Questions about the row below.
1) Report the first entry.
2) Report the second entry from the right.
3) Report the entry just left of the smallest entry.
4) Report the entry just left of -3.
5) Report the 3rd entry from the left.
[-25  46  -4 -35   2 -10  -3  11  42   0   7 -10 -45   7]
1) -25
2) -45
3) -10
4) -10
5) -4

[[ -9  14  -8  34 -11 -14   0 -22 -34  35  -2  33  -4   3  -9   4]
 [ 36   6  43  -3  24  26   4   8   2  -1   0  -6  16  -6  31 -31]
 [-18 -40   5   7  27   4   9  -2  12 -13 -20 -28  33 -23  12  -7]
 [-29  -1 -15  47  -8 -23  15  20   0  60  47  13   7  -3   0  31]]
The entry just left of -14 is -11
What is the maximum?
Answer: 60
The entry directly above 15: 9
The second-last entry, reading row by row is 0
The 5th-last entry, reading row by row -> 13
What is the entry just left of the smallest entry?
Answer: -18
The top-right entry -> 4
What is the largest entry in the first column?
Answer: 36
What is the entry in the bottom-right corner?
Answer: 31
What is the entry just right of the largest entry?
Answer: 47
What is the 1st entry in reading order?
Answer: -9
The entry just right of 20 is 0
What is the smallest entry in the last column?
Answer: -31
What is the entry in the bottom-left corner?
Answer: -29
What is the bottom entry of the column that holds the smallest entry?
Answer: -1
The third entry on the main diagonal: 5
The second smallest entry is -34
The last entry of the smallest entry's row is -7
The largest entry in the first row: 35
The second entry on the main diagonal is 6
What is the entry just right of 16?
Answer: -6
The 4th entry in reading order is 34

B =
array([[5, 4, 3, 2],
       [7, 4, 3, 1],
       [5, 1, 3, 6],
       [5, 4, 4, 2],
       [8, 4, 3, 2],
       [3, 3, 4, 4],
       [7, 4, 3, 1],
       [8, 3, 3, 5]])
Indices start at 0.
What is the entry in row 1 and column 0? 7
The top-left entry: 5
What is the bottom-right entry? 5
What is the entry in the top-right corner? 2
What is the entry in row 0 and column 1? 4
What is the entry at row 2, column 0? 5
The entry in the bottom-left corner: 8
What is the entry at row 1, column 2? 3
The entry at row 0, column 2 is 3
The entry at row 2, column 1: 1

Read these off the matrix that follows. Indices start at 0.
1) Which number is the entry in row 0 and column 2?
2) Which number is the entry in the bottom-left corner?
3) Which number is the entry in row 2 and column 0?
4) Which number is the top-right entry?
5) Which number is the entry at row 1, column 0?
6) Which number is the entry in row 0 and column 0?
array([[4, 3, 5, 6, 7, 4, 3, 4, 4, 5, 5, 3],
       [5, 5, 5, 2, 3, 3, 7, 4, 5, 3, 2, 4],
       [3, 6, 4, 4, 4, 6, 5, 4, 6, 3, 1, 4],
       [2, 5, 4, 6, 5, 6, 3, 5, 5, 3, 5, 4]])
1) 5
2) 2
3) 3
4) 3
5) 5
6) 4

[[-24 -39 -36 -57  10 -25 -16]
 [ 10 -11  33  -1  -8  30  20]]
What is the largest entry in the last row?
Answer: 33
What is the smallest entry in the last row?
Answer: -11
What is the second largest entry?
Answer: 30
What is the smallest entry in the first column?
Answer: -24
What is the last entry of the smallest entry's row?
Answer: -16
What is the third largest entry?
Answer: 20
The entry just left of -57 -> -36

Questions about the row below.
1) Which number is the 3rd entry from the right?
2) Which number is the 2nd entry from the left?
3) Which number is the first entry?
4) Which number is the 3rd entry?
5) Which number is the fifth entry from the end?
6) Which number is the entry just left of the smallest entry?
7) Which number is the 1st entry from the right?
[3941 8739 2681 7665 2886 7560 2298 4042 4233 7211 6887 1266 7438 1136]
1) 1266
2) 8739
3) 3941
4) 2681
5) 7211
6) 7438
7) 1136

data = [[605, 535, 572, 548, 452, 616, 448, 817], [572, 599, 509, 462, 764, 555, 345, 632], [564, 383, 599, 639, 459, 551, 513, 763], [433, 614, 238, 659, 638, 522, 434, 583], [352, 623, 620, 539, 537, 439, 616, 465], [490, 401, 410, 558, 279, 455, 457, 361], [534, 505, 624, 291, 368, 433, 610, 413], [480, 474, 539, 625, 554, 682, 436, 638]]
The second entry in reading order?
A: 535
The entry just right of 505 is 624
The entry just left of 279?
A: 558
The entry just left of 620 -> 623
The entry just left of 401 is 490
The first entry in reading order?
A: 605
The third smallest entry is 291
The entry just right of 610 is 413
The entry just left of the largest entry?
A: 448
The 2nd smallest entry?
A: 279

x =
[[  1  -4  -3  14   5   3 -16 -15   5  -3  18   6  25  -9  -3 -24]
 [ -5   1  -4  16   3  11 -28 -12  27  -2  39   8  12   1  -7   1]
 [ -3   0  -4  15   3   8 -24 -13  19  -2  32   7  16  -2  -6  -8]
 [ -3   1  -4  15   3  10 -26 -13  24  -3  36   8  14   0  -7  -3]
 [-12  10  -4  12   1  17 -38  -5  50  -1  54   8 -11  18 -13  35]]
Indices start at 0.
The entry in the bottom-left corner -> -12
The entry at row 0, column 0 is 1
The entry in the top-right corner: -24
Give the bottom-right entry.
35
Give the entry in row 0 and column 2.
-3
The entry directly below 11 -> 8
Give the entry in row 0 and column 1.
-4
Give the entry in row 1 and column 0.
-5
Give the entry in row 2 and column 2.
-4
The entry directly above the smallest entry: -26
Give the entry directly above 27.
5
Give the entry just right of the smallest entry.
-5
The entry directly above 36 is 32
The entry at row 2, column 0: -3
Give the entry in row 2 and column 1.
0
Give the entry at row 1, column 2.
-4
Give the bottom entry of the column that holds the largest entry.
54
The entry just left of the largest entry: -1
The entry just right of the largest entry is 8
Give the entry directly below -8.
-3
The entry just right of 19 -> -2
Give the entry just left of -26.
10
The top entry of the column that holds the smallest entry -> -16
Give the minimum.
-38
The entry directly above 39: 18

A = ((38, 56, 40, 24, 27, 58, 42, 29, 36, 28, 56, 56, 35, 52, 80), (59, 19, 45, 65, 48, 31, 33, 72, 62, 57, 44, 15, 55, 41, 2), (53, 9, 35, 72, 65, 32, 36, 46, 70, 70, 21, 12, 46, 38, 7), (42, 26, 41, 75, 50, 18, 34, 59, 61, 65, 37, 21, 39, 15, 9), (37, 48, 34, 24, 18, 50, 31, 46, 17, 26, 42, 59, 46, 34, 39), (42, 49, 35, 26, 23, 60, 54, 39, 27, 30, 52, 59, 46, 42, 34), (36, 39, 39, 19, 44, 59, 72, 23, 56, 43, 53, 49, 45, 62, 38), (56, 20, 32, 63, 57, 32, 35, 40, 58, 54, 14, 22, 33, 36, 22), (60, 40, 46, 66, 51, 39, 39, 57, 32, 45, 35, 38, 31, 19, 25))
Read off the entry just left of 17.
A: 46
Read off the maximum.
A: 80
The second largest entry -> 75
Read off the entry just left of the largest entry.
A: 52
The 5th entry in reading order -> 27
The entry just left of 30 is 27
Read off the entry just left of 55.
A: 15
Read off the first entry in reading order.
A: 38
The entry just right of the centre entry: 17
The entry just left of 2 -> 41
Read off the second smallest entry.
A: 7
